Below is a small trained network, with its code and all its weights. Each question gives an input and a target symbol and asks what happens when units are switched off, that is, made to give their printed mean instead of their output.

import numpy as np


def w(rows, s, z=0):
    codes = np.array(rows[::2]) - 128.0
    scale = np.full(codes.shape[1], s)
    scale[-1] = z or s
    return codes * scale


def f(y):
    return y / 2 * (1 + np.tanh(0.7978845608 * (y + 0.044715 * y**3)))


def softmax(a):
    e = np.exp(a - a.max(-1, keepdims=True))
    return e / e.sum(-1, keepdims=True)


def log_softmax(a):
    a = a - a.max(-1, keepdims=True)
    return a - np.log(np.exp(a).sum(-1, keepdims=True))


def net(x, mask):
    ids = ['αβγδεζηθλμξτψω'.index(c) for c in x.split()]
    T = len(ids)
    res = E[ids] + P[:T]
    u = 0
    for l in range(3):
        q, k, v = (res @ M[l].T for M in (Q, K, V))
        z = softmax(np.where(np.tri(T) > 0, q @ k.T / 4**0.5, -1e9)) @ v
        res = res + np.where(mask[u], z, O[l][:, -1]) @ O[l][:, :-1]
        u += 1
        y = f(res @ A[l][:, :-1].T + A[l][:, -1])
        res = res + np.where(mask[u : u + 4], y, B[l][:, -1]) @ B[l][:, :-1]
        u += 4
    return log_softmax(res[-1] @ U[:, :-1].T + U[:, -1])


Q, K, V, O, A, B = {}, {}, {}, {}, {}, {}
E = w([
[100,173,121],'α',
[66,187,15],'β',
[81,89,70],'γ',
[121,97,86],'δ',
[85,145,206],'ε',
[160,10,198],'ζ',
[164,53,203],'η',
[211,106,133],'θ',
[50,179,110],'λ',
[160,102,121],'μ',
[83,124,173],'ξ',
[157,63,95],'τ',
[57,17,167],'ψ',
[134,181,51],'ω',
],0.013)
P = w([
[157,255,128],'0',
[145,221,132],'1',
[142,200,143],'2',
[136,185,154],'3',
[130,177,152],'4',
[132,179,165],'5',
[130,162,179],'6',
[128,171,187],'7',
],0.003)
Q[0] = w([
[186,53,140],'0.h0',
[212,97,110],'0.h0',
[32,254,160],'0.h0',
[109,133,79],'0.h0',
],0.0087)
K[0] = w([
[170,97,255],'0.h0',
[189,99,185],'0.h0',
[39,197,70],'0.h0',
[72,71,122],'0.h0',
],0.0093)
V[0] = w([
[97,45,51],'0.h0',
[247,124,162],'0.h0',
[31,230,102],'0.h0',
[3,97,161],'0.h0',
],0.0047)
O[0] = w([
[53,149,98,155],'0.h0',
[80,155,209,45],'0.h0',
[166,116,3,251],'0.h0',
[136,62,193,140],'0.h0',
],0.005,0.0014)
A[0] = w([
[36,177,211,156],'0.n0',
[60,127,85,112],'0.n1',
[131,99,254,119],'0.n2',
[52,45,166,5],'0.n3',
],0.0063,0.002)
B[0] = w([
[151,181,242,188],'0.n0',
[2,144,74,254],'0.n1',
[99,117,207,198],'0.n2',
[25,25,94,81],'0.n3',
],0.0067,0.00075)
Q[1] = w([
[23,54,139],'1.h0',
[102,181,4],'1.h0',
[2,120,110],'1.h0',
[219,122,212],'1.h0',
],0.0062)
K[1] = w([
[97,126,136],'1.h0',
[35,121,66],'1.h0',
[97,148,140],'1.h0',
[254,126,135],'1.h0',
],0.0076)
V[1] = w([
[172,51,112],'1.h0',
[178,212,82],'1.h0',
[2,171,137],'1.h0',
[185,62,93],'1.h0',
],0.0083)
O[1] = w([
[170,63,104,60],'1.h0',
[167,194,103,204],'1.h0',
[2,161,192,250],'1.h0',
[176,93,138,82],'1.h0',
],0.01,0.002)
A[1] = w([
[87,129,102,110],'1.n0',
[2,146,169,173],'1.n1',
[183,55,142,2],'1.n2',
[77,171,34,123],'1.n3',
],0.0064,0.0042)
B[1] = w([
[57,191,120,146],'1.n0',
[168,121,238,254],'1.n1',
[131,160,169,114],'1.n2',
[3,110,45,225],'1.n3',
],0.0065,0.0051)
Q[2] = w([
[250,118,106],'2.h0',
[55,239,204],'2.h0',
[59,222,2],'2.h0',
[65,105,200],'2.h0',
],0.0072)
K[2] = w([
[191,158,187],'2.h0',
[1,161,122],'2.h0',
[121,141,52],'2.h0',
[89,121,111],'2.h0',
],0.0086)
V[2] = w([
[192,126,225],'2.h0',
[15,2,50],'2.h0',
[135,92,214],'2.h0',
[208,7,87],'2.h0',
],0.0038)
O[2] = w([
[189,141,126,48],'2.h0',
[79,2,93,202],'2.h0',
[142,132,152,94],'2.h0',
[140,104,105,2],'2.h0',
],0.0083,0.0046)
A[2] = w([
[126,111,2,200],'2.n0',
[167,81,166,4],'2.n1',
[205,52,128,111],'2.n2',
[198,95,160,2],'2.n3',
],0.009,0.0059)
B[2] = w([
[184,43,129,255],'2.n0',
[58,156,66,138],'2.n1',
[162,203,154,152],'2.n2',
[7,176,66,136],'2.n3',
],0.011,0.008)
U = w([
[132,50,164,87],'α',
[68,101,73,71],'β',
[212,65,33,126],'γ',
[67,228,105,2],'δ',
[170,252,54,153],'ε',
[130,178,119,249],'ζ',
[233,180,104,230],'η',
[169,117,32,92],'θ',
[173,147,206,98],'λ',
[213,63,124,251],'μ',
[254,116,135,115],'ξ',
[153,142,169,78],'τ',
[164,178,191,75],'ψ',
[129,86,191,132],'ω',
],0.0074,0.0068)

Each question gives the input, a string of symbols that net reads in full, and the target symbol t.
The units are the heads (4 rows each of Q, K, V and O) and the neurons (one row each of A and B). Each row of codes is followed by its name. A weight is (code - 128) times the scale printed after its matrix; where a second scale follows, it is the last column's (O, A, B and U).
mask holds one flag per unit, layer by layer, with each layer's heads first. A switched-off unit (its flag False) gives its mean, the last column of its rows in O or B, instead of its output. The means were averaged over made-up inputs and are rounded, as every weight is.
A unit's drop is (log p(t) with every unit on - log p(t) with that unit switched off) / (log p(t) with every unit on - log p(t) with every unit switched off).
The circuit of an input: a set's keep is (log p(t) with only the set's units on - log p(t) with every unit switched off) / (log p(t) with every unit on - log p(t) with every unit switched off). Starting from the 12 units with the biggest drops (on a tie, the unit counted first), units are removed one at a time, each time the one whose removal leaves the highest keep (on an exact tie, the one counted first), for as long as the keep stays at least 0.8.
circuit, biggest first: the units of the circuit, biggest drop first
most important unit: the unit with the biggest drop
top k neurons: the k neurons with the biggest drops, biggest first
top k neurons in layer l: the k neurons of layer l with the biggest drops, biggest first
drop of u: that unit's drop, to one decimal
input α δ δ, target γ: top 2 neurons	1.n1, 2.n0
input ψ ψ θ θ, target ε: most important unit	1.h0
input μ ω β, target β: circuit, biggest first	1.n3, 0.n1, 2.h0
input δ δ θ, target η: circuit, biggest first	1.h0, 2.h0, 2.n2
input δ ψ β ω, target β: top 2 neurons in layer 1	1.n3, 1.n0
input μ δ β ε ψ β α λ, target β: circuit, biggest first	0.h0, 1.n3, 2.h0
input δ τ α δ β ω δ λ, target β: circuit, biggest first	1.n3, 0.h0, 2.h0
input δ ξ λ, target δ: circuit, biggest first	1.h0, 2.n0
input δ δ α δ δ ω, target γ: top 2 neurons	2.n0, 1.n1
input τ ξ ε, target λ: top 2 neurons	0.n0, 1.n1
input η τ θ, target η: top 2 neurons	2.n2, 1.n1
input γ θ η μ, target η: top 2 neurons in layer 2	2.n2, 2.n0
input μ β α, target β: top 3 neurons in layer 0	0.n1, 0.n0, 0.n2
input ξ δ ε, target λ: drop of 1.n3	0.1
input α δ δ δ δ θ θ ω, target γ: drop of 1.n1	0.4
input ε α λ, target δ: drop of 0.n1	0.1
input δ ω δ, target γ: drop of 1.n1	0.4
